Here is a tiny trained network, its code and every weight. The questions are about switching its units off for an input and a target symbol, where a switched-off unit gives its printed mean instead of its output.

import numpy as np


def w(rows, s, z=0):
    codes = np.array(rows[::2]) - 128.0
    scale = np.full(codes.shape[1], s)
    scale[-1] = z or s
    return codes * scale


def f(y):
    return np.maximum(y, 0)


def softmax(a):
    e = np.exp(a - a.max(-1, keepdims=True))
    return e / e.sum(-1, keepdims=True)


def log_softmax(a):
    a = a - a.max(-1, keepdims=True)
    return a - np.log(np.exp(a).sum(-1, keepdims=True))


def net(x, mask):
    ids = ['αγζηθξφψ'.index(c) for c in x.split()]
    T = len(ids)
    res = E[ids] + P[:T]
    u = 0
    for l in range(2):
        r = res
        for j in range(2):
            rows = slice(3 * j, 3 * j + 3)
            q, k, v = (r @ M[l][rows].T for M in (Q, K, V))
            z = softmax(np.where(np.tri(T) > 0, q @ k.T / 3**0.5, -1e9)) @ v
            o = O[l][rows]
            res = res + np.where(mask[u + j], z, o[:, -1]) @ o[:, :-1]
        u += 2
        y = f(res @ A[l][:, :-1].T + A[l][:, -1])
        res = res + np.where(mask[u : u + 8], y, B[l][:, -1]) @ B[l][:, :-1]
        u += 8
    return log_softmax(res[-1] @ U[:, :-1].T + U[:, -1])


Q, K, V, O, A, B = {}, {}, {}, {}, {}, {}
E = w([
[118,110,227,194,212,136,75,195,155,112],'α',
[63,144,97,82,127,122,131,114,232,133],'γ',
[71,101,139,106,105,88,153,158,138,190],'ζ',
[154,65,105,196,64,54,171,150,180,108],'η',
[116,67,87,68,131,174,154,144,179,172],'θ',
[162,156,114,50,58,143,170,138,55,129],'ξ',
[103,114,164,112,203,64,91,105,134,104],'φ',
[204,51,251,148,55,139,115,120,171,224],'ψ',
],0.02)
P = w([
[16,114,100,68,132,172,145,25,115,91],'0',
[160,124,147,64,158,201,255,108,230,132],'1',
[191,76,162,79,126,152,186,142,192,119],'2',
[206,52,177,89,96,121,141,167,169,92],'3',
[184,30,175,116,66,95,74,151,120,80],'4',
[185,28,184,102,83,94,79,165,112,94],'5',
[174,13,167,133,80,79,59,146,86,127],'6',
],0.0062)
Q[0] = w([
[178,199,77,163,147,143,152,186,110,78],'0.h1',
[64,84,194,95,74,158,203,135,72,134],'0.h1',
[175,206,47,192,184,200,157,91,115,22],'0.h1',
[88,201,85,216,174,160,78,101,92,141],'0.h2',
[1,89,167,176,194,113,183,192,75,97],'0.h2',
[200,151,148,199,92,159,32,114,152,221],'0.h2',
],0.0062)
K[0] = w([
[128,164,100,105,100,39,69,84,179,175],'0.h1',
[157,167,55,163,146,153,142,45,89,182],'0.h1',
[67,64,104,145,133,133,87,149,254,134],'0.h1',
[89,13,140,115,168,143,113,36,117,163],'0.h2',
[68,162,219,252,223,73,94,203,151,105],'0.h2',
[170,176,192,154,100,121,131,34,56,151],'0.h2',
],0.0069)
V[0] = w([
[191,141,115,51,103,172,181,129,59,2],'0.h1',
[205,189,98,59,119,135,132,141,83,100],'0.h1',
[56,12,178,147,165,146,181,167,154,125],'0.h1',
[135,175,84,142,124,145,102,205,81,157],'0.h2',
[109,122,166,140,171,141,130,117,89,56],'0.h2',
[106,74,61,93,148,142,168,184,125,114],'0.h2',
],0.007)
O[0] = w([
[114,124,124,179,157,92,118,191,82,224,88],'0.h1',
[105,143,195,132,146,65,31,31,132,63,65],'0.h1',
[77,69,196,127,61,147,145,92,149,69,254],'0.h1',
[79,162,106,186,146,76,174,255,122,224,63],'0.h2',
[5,140,98,141,133,197,159,155,131,145,141],'0.h2',
[63,59,121,135,91,133,102,109,132,148,129],'0.h2',
],0.0075,0.0087)
A[0] = w([
[110,86,130,166,116,131,123,157,140,85,164],'0.n1',
[98,255,87,87,50,205,197,85,60,115,115],'0.n2',
[82,193,95,186,176,114,98,184,97,109,116],'0.n3',
[131,150,119,130,178,171,109,133,140,132,132],'0.n4',
[216,86,157,146,146,91,163,102,130,85,250],'0.n5',
[97,103,48,103,86,187,99,75,168,118,103],'0.n6',
[77,175,113,205,188,83,154,179,140,167,75],'0.n7',
[102,119,113,77,85,152,150,194,50,150,217],'0.n8',
],0.0095,0.0021)
B[0] = w([
[110,108,120,134,98,186,147,144,138,96,240],'0.n1',
[101,28,173,213,56,86,127,121,109,163,148],'0.n2',
[2,99,146,82,171,74,130,157,116,60,141],'0.n3',
[121,160,138,205,161,166,98,72,142,77,147],'0.n4',
[66,149,121,169,187,152,123,76,68,88,254],'0.n5',
[246,114,151,74,184,104,135,79,102,82,250],'0.n6',
[161,122,127,147,99,41,159,206,180,81,148],'0.n7',
[130,135,174,97,81,178,207,137,50,201,168],'0.n8',
],0.0085,0.0098)
Q[1] = w([
[178,110,112,113,164,129,127,112,113,74],'1.h1',
[107,220,105,148,130,70,72,154,90,158],'1.h1',
[107,210,58,74,126,117,212,195,146,70],'1.h1',
[20,170,195,113,128,109,108,214,155,111],'1.h2',
[129,99,111,211,237,141,110,254,94,66],'1.h2',
[58,70,85,32,173,102,174,237,95,190],'1.h2',
],0.0065)
K[1] = w([
[105,43,127,88,146,102,179,123,58,103],'1.h1',
[153,212,103,113,78,123,156,153,72,201],'1.h1',
[216,143,78,80,143,50,159,92,127,108],'1.h1',
[111,105,130,244,117,58,120,139,136,254],'1.h2',
[63,62,106,155,195,144,51,151,207,96],'1.h2',
[145,203,40,80,124,138,66,155,190,195],'1.h2',
],0.0074)
V[1] = w([
[87,113,103,115,185,95,176,66,181,93],'1.h1',
[98,125,162,93,108,106,164,154,164,72],'1.h1',
[101,197,84,107,45,82,140,80,119,127],'1.h1',
[142,253,127,129,74,108,225,176,48,147],'1.h2',
[88,98,207,143,119,123,166,102,149,134],'1.h2',
[230,112,120,95,122,123,158,131,139,144],'1.h2',
],0.0059)
O[1] = w([
[59,114,174,113,85,79,144,205,81,84,202],'1.h1',
[159,137,134,100,146,23,67,58,127,79,217],'1.h1',
[217,98,96,117,16,152,146,3,137,197,19],'1.h1',
[156,153,127,163,248,105,159,42,117,159,4],'1.h2',
[116,221,127,146,96,123,137,192,130,166,237],'1.h2',
[205,141,128,153,161,44,143,121,115,210,151],'1.h2',
],0.0067,0.012)
A[1] = w([
[42,140,161,96,96,17,107,108,164,120,248],'1.n1',
[148,140,114,112,109,99,110,110,254,118,129],'1.n2',
[182,87,150,122,112,128,76,142,171,107,41],'1.n3',
[35,200,112,117,130,78,131,70,139,112,218],'1.n4',
[97,46,112,114,56,149,174,133,114,185,156],'1.n5',
[100,104,148,89,116,90,99,124,121,151,184],'1.n6',
[118,106,60,112,75,134,126,141,128,68,173],'1.n7',
[100,117,108,122,138,168,126,155,110,81,128],'1.n8',
],0.0089,0.0015)
B[1] = w([
[173,187,51,118,112,161,106,121,45,78,255],'1.n1',
[56,162,30,139,72,161,119,3,158,151,155],'1.n2',
[163,133,194,78,35,128,114,57,217,83,201],'1.n3',
[140,70,187,69,196,98,134,201,6,124,154],'1.n4',
[59,98,223,160,127,230,236,106,171,183,166],'1.n5',
[135,60,97,102,101,144,157,114,65,219,180],'1.n6',
[104,99,64,147,215,41,201,102,198,42,222],'1.n7',
[130,192,78,22,166,106,120,110,191,197,238],'1.n8',
],0.0065,0.016)
U = w([
[43,139,121,108,140,157,98,152,247,198,175],'α',
[141,243,91,97,55,72,116,112,177,183,98],'γ',
[61,188,113,133,70,153,199,143,98,181,64],'ζ',
[123,94,115,254,177,102,168,126,154,100,146],'η',
[158,49,219,109,212,27,95,160,229,196,49],'θ',
[184,240,105,137,207,153,151,93,169,178,253],'ξ',
[159,160,111,97,169,40,104,201,64,144,144],'φ',
[151,134,210,193,166,219,46,71,114,96,130],'ψ',
],0.0057,0.0028)

Each question gives the input, a string of symbols that net reads in full, and the target symbol t.
The units are the heads (3 rows each of Q, K, V and O) and the neurons (one row each of A and B). Each row of codes is followed by its name. A weight is (code - 128) times the scale printed after its matrix; where a second scale follows, it is the last column's (O, A, B and U).
mask holds one flag per unit, layer by layer, with each layer's heads first. A switched-off unit (its flag False) gives its mean, the last column of its rows in O or B, instead of its output. The means were averaged over made-up inputs and are rounded, as every weight is.
A unit's drop is (log p(t) with every unit on - log p(t) with that unit switched off) / (log p(t) with every unit on - log p(t) with every unit switched off).
The circuit of an input: a set's keep is (log p(t) with only the set's units on - log p(t) with every unit switched off) / (log p(t) with every unit on - log p(t) with every unit switched off). Starting from the 12 units with the biggest drops (on a tie, the unit counted first), units are removed one at a time, each time the one whose removal leaves the highest keep (on an exact tie, the one counted first), for as long as the keep stays at least 0.8.
units of the circuit, in order: the units of the circuit, biggest drop first
unit that matters most: the unit with the biggest drop
top k neurons: the k neurons with the biggest drops, biggest first
k most important neurons of layer l: the k neurons of layer l with the biggest drops, biggest first
heads that matter: for each layer, one digit per head in row order, 1 if its drop is at least 0.15 and else 0, layers parted by /
drop of u: that unit's drop, to one decimal
input η ξ γ α, target φ: units of the circuit, in order : [0.h1 0.n3 1.n1 0.h2]
input α ψ ξ γ γ, target φ: units of the circuit, in order : [1.n4 0.h1]
input φ α ξ α ζ, target φ: units of the circuit, in order : [0.h1]
input ξ γ γ φ α, target φ: units of the circuit, in order : [0.n3 0.h1 1.n1]
input ψ ψ θ η γ η, target η: units of the circuit, in order : [1.n7 0.n5 0.n1]
input γ α η φ ψ ξ η, target φ: heads that matter : 10 / 00
input α γ ξ ψ, target φ: units of the circuit, in order : [0.h1 1.n1 0.h2 1.h1]
input α α ψ η ζ, target ζ: top 3 neurons : [0.n8 1.n5 1.n7]
input α ψ ψ, target ψ: units of the circuit, in order : [0.n5 0.h2]
input ξ γ φ ψ φ φ, target ψ: 3 most important neurons of layer 0 : [0.n8 0.n2 0.n1]
input γ γ ψ ψ ξ γ ζ, target γ: top 2 neurons : [0.n5 0.n8]
input ψ α ξ φ α θ γ, target φ: units of the circuit, in order : [0.h1 1.n4]
input θ ψ α ξ, target φ: heads that matter : 11 / 11
input ξ θ α γ ξ, target ξ: unit that matters most : 0.h1
input ψ γ ξ θ α η, target φ: top 3 neurons : [0.n3 1.n4 1.n1]
input γ γ ψ α ξ α ψ, target φ: heads that matter : 10 / 00
input ψ ψ ξ φ ζ φ γ, target ξ: 2 most important neurons of layer 0 : [0.n8 0.n1]
input α ζ α α ζ, target ζ: 2 most important neurons of layer 0 : [0.n8 0.n2]
input ψ ψ φ, target φ: top 2 neurons : [1.n4 0.n5]
input α φ ξ, target φ: top neuron : [0.n2]
input ψ φ ψ ξ α ζ, target φ: top 4 neurons : [0.n3 0.n7 1.n4 1.n1]
input φ ψ γ φ ζ γ γ, target γ: 3 most important neurons of layer 0 : [0.n6 0.n5 0.n8]
input γ ξ γ ζ, target γ: drop of 0.h1 : 2.2
input ξ ψ α γ α θ θ, target φ: drop of 0.n3 : 0.1
input γ α θ φ γ, target γ: drop of 1.n2 : 0.4
input ξ ψ γ, target ξ: drop of 1.h1 : 0.7
input φ ψ γ α θ, target θ: most important neuron of layer 0 : [0.n6]
